Below is a small trained network, with its code and all its weights. Each question gives an input and a class and asks what happens when units are switched off, that is, made to give their printed mean instead of their output.

import numpy as np


def w(rows, s, z=0):
    codes = np.array(rows[::2]) - 128.0
    scale = np.full(codes.shape[1], s)
    scale[-1] = z or s
    return codes * scale


def norm(h):
    return h / np.sqrt((h * h).mean(-1, keepdims=True) + 1e-5)


def f(y):
    return np.maximum(y, 0)


def log_softmax(a):
    a = a - a.max(-1, keepdims=True)
    return a - np.log(np.exp(a).sum(-1, keepdims=True))


def net(x, mask):
    res = np.array(x, float).reshape(1, 5) / 4 @ E
    u = 0
    for l in range(4):
        y = f(norm(res) @ A[l][:, :-1].T + A[l][:, -1])
        res = res + np.where(mask[u : u + 4], y, B[l][:, -1]) @ B[l][:, :-1]
        u += 4
    return log_softmax(norm(res)[-1] @ U[:, :-1].T + U[:, -1])


A, B = {}, {}
E = w([
[103,164,167,174,176,125,251],'x0',
[219,138,136,149,189,148,187],'x1',
[123,202,118,215,60,232,140],'x2',
[157,49,126,121,173,223,177],'x3',
[109,128,174,176,127,136,86],'x4',
],0.011)
A[0] = w([
[77,132,146,214,168,153,254,53],'0.n1',
[155,146,139,175,92,132,240,10],'0.n2',
[76,139,123,91,73,104,116,72],'0.n3',
[100,152,194,158,170,107,197,3],'0.n4',
],0.0097,0.0035)
B[0] = w([
[158,153,77,77,193,168,146,254],'0.n1',
[136,79,112,148,143,212,211,200],'0.n2',
[132,131,191,207,131,104,99,182],'0.n3',
[134,187,107,122,115,254,213,200],'0.n4',
],0.012,0.0067)
A[1] = w([
[2,168,154,124,138,81,200,134],'1.n1',
[69,202,133,158,135,73,108,83],'1.n2',
[211,188,195,213,196,59,175,2],'1.n3',
[69,104,251,72,139,102,179,64],'1.n4',
],0.0071,0.0045)
B[1] = w([
[176,157,6,167,141,96,120,250],'1.n1',
[60,162,154,184,79,143,152,228],'1.n2',
[169,181,130,147,133,149,171,193],'1.n3',
[77,123,102,159,138,118,160,182],'1.n4',
],0.014,0.0025)
A[2] = w([
[7,143,58,130,34,164,150,205],'2.n1',
[24,217,223,170,83,3,115,216],'2.n2',
[37,67,208,62,238,23,146,95],'2.n3',
[73,81,118,65,113,194,135,3],'2.n4',
],0.0079,0.0059)
B[2] = w([
[222,193,158,164,66,63,140,234],'2.n1',
[255,116,140,147,116,64,69,253],'2.n2',
[70,123,226,209,128,70,180,180],'2.n3',
[177,106,165,61,71,220,181,137],'2.n4',
],0.0098,0.0071)
A[3] = w([
[157,166,129,155,73,155,52,103],'3.n1',
[94,7,107,98,191,156,103,3],'3.n2',
[193,79,165,78,102,103,82,65],'3.n3',
[113,87,56,77,179,47,172,72],'3.n4',
],0.011,0.0051)
B[3] = w([
[214,222,171,72,43,82,118,254],'3.n1',
[1,65,190,65,95,212,85,185],'3.n2',
[40,178,89,214,239,219,166,244],'3.n3',
[96,247,207,66,26,27,111,200],'3.n4',
],0.008,0.005)
U = w([
[157,171,64,167,178,186,228,208],'0',
[181,208,136,158,45,18,51,227],'1',
[28,73,192,87,172,43,128,86],'2',
[61,70,158,89,152,232,86,45],'3',
[73,66,115,186,128,90,7,2],'4',
],0.015,0.0084)

Each question gives the input, the list of numbers given to net, and the class t.
The units are the neurons (one row each of A and B). Each row of codes is followed by its name. A weight is (code - 128) times the scale printed after its matrix; where a second scale follows, it is the last column's (A, B and U).
mask holds one flag per neuron, layer by layer. A switched-off neuron (its flag False) gives its mean, the last column of its row in B, instead of its output. The means were averaged over made-up inputs and are rounded, as every weight is.
A unit's drop is (log p(t) with every unit on - log p(t) with that unit switched off) / (log p(t) with every unit on - log p(t) with every unit switched off).
The circuit of an input: a set's keep is (log p(t) with only the set's units on - log p(t) with every unit switched off) / (log p(t) with every unit on - log p(t) with every unit switched off). Starting from the 12 units with the biggest drops (on a tie, the unit counted first), units are removed one at a time, each time the one whose removal leaves the highest keep (on an exact tie, the one counted first), for as long as the keep stays at least 0.8.
units of the circuit, in order: the units of the circuit, biggest drop first
most important unit: the unit with the biggest drop
k most important neurons: the k neurons with the biggest drops, biggest first
k most important neurons of layer l: the k neurons of layer l with the biggest drops, biggest first
drop of u: that unit's drop, to one decimal
input [0,7,-4,-3,8], class 0: most important neuron => 1.n3
input [-4,-3,2,6,8], class 1: 2 most important neurons of layer 0 => 0.n1; 0.n2
input [5,-1,-7,4,-1], class 2: units of the circuit, in order => 3.n4; 2.n1
input [6,-1,4,-6,4], class 0: 2 most important neurons => 0.n1; 0.n2
input [8,-4,3,-5,6], class 0: 3 most important neurons => 0.n1; 0.n4; 0.n2
input [5,-2,-6,3,-7], class 2: 2 most important neurons => 3.n4; 2.n2
input [-7,6,1,6,-6], class 3: 3 most important neurons => 2.n1; 3.n2; 2.n2
input [-4,2,-1,2,-4], class 3: 3 most important neurons => 2.n1; 2.n2; 3.n2
input [0,-8,-5,5,-5], class 1: 2 most important neurons => 0.n1; 2.n1
input [-5,5,-2,0,2], class 3: 2 most important neurons => 2.n1; 2.n2
input [3,-1,-2,7,-1], class 3: 2 most important neurons => 2.n1; 3.n2
input [2,-1,-1,6,6], class 3: 2 most important neurons => 2.n1; 3.n2
input [6,-7,-8,2,0], class 1: 2 most important neurons => 1.n1; 3.n4
input [-6,4,-8,3,6], class 2: most important unit => 2.n3
input [-2,0,7,1,-4], class 1: 2 most important neurons of layer 3 => 3.n1; 3.n3
input [7,-2,-7,-2,-6], class 1: 2 most important neurons of layer 3 => 3.n4; 3.n3
input [-3,4,-8,0,-6], class 2: drop of 2.n1 => 0.2
input [1,0,-3,1,-6], class 2: drop of 2.n2 => 0.2
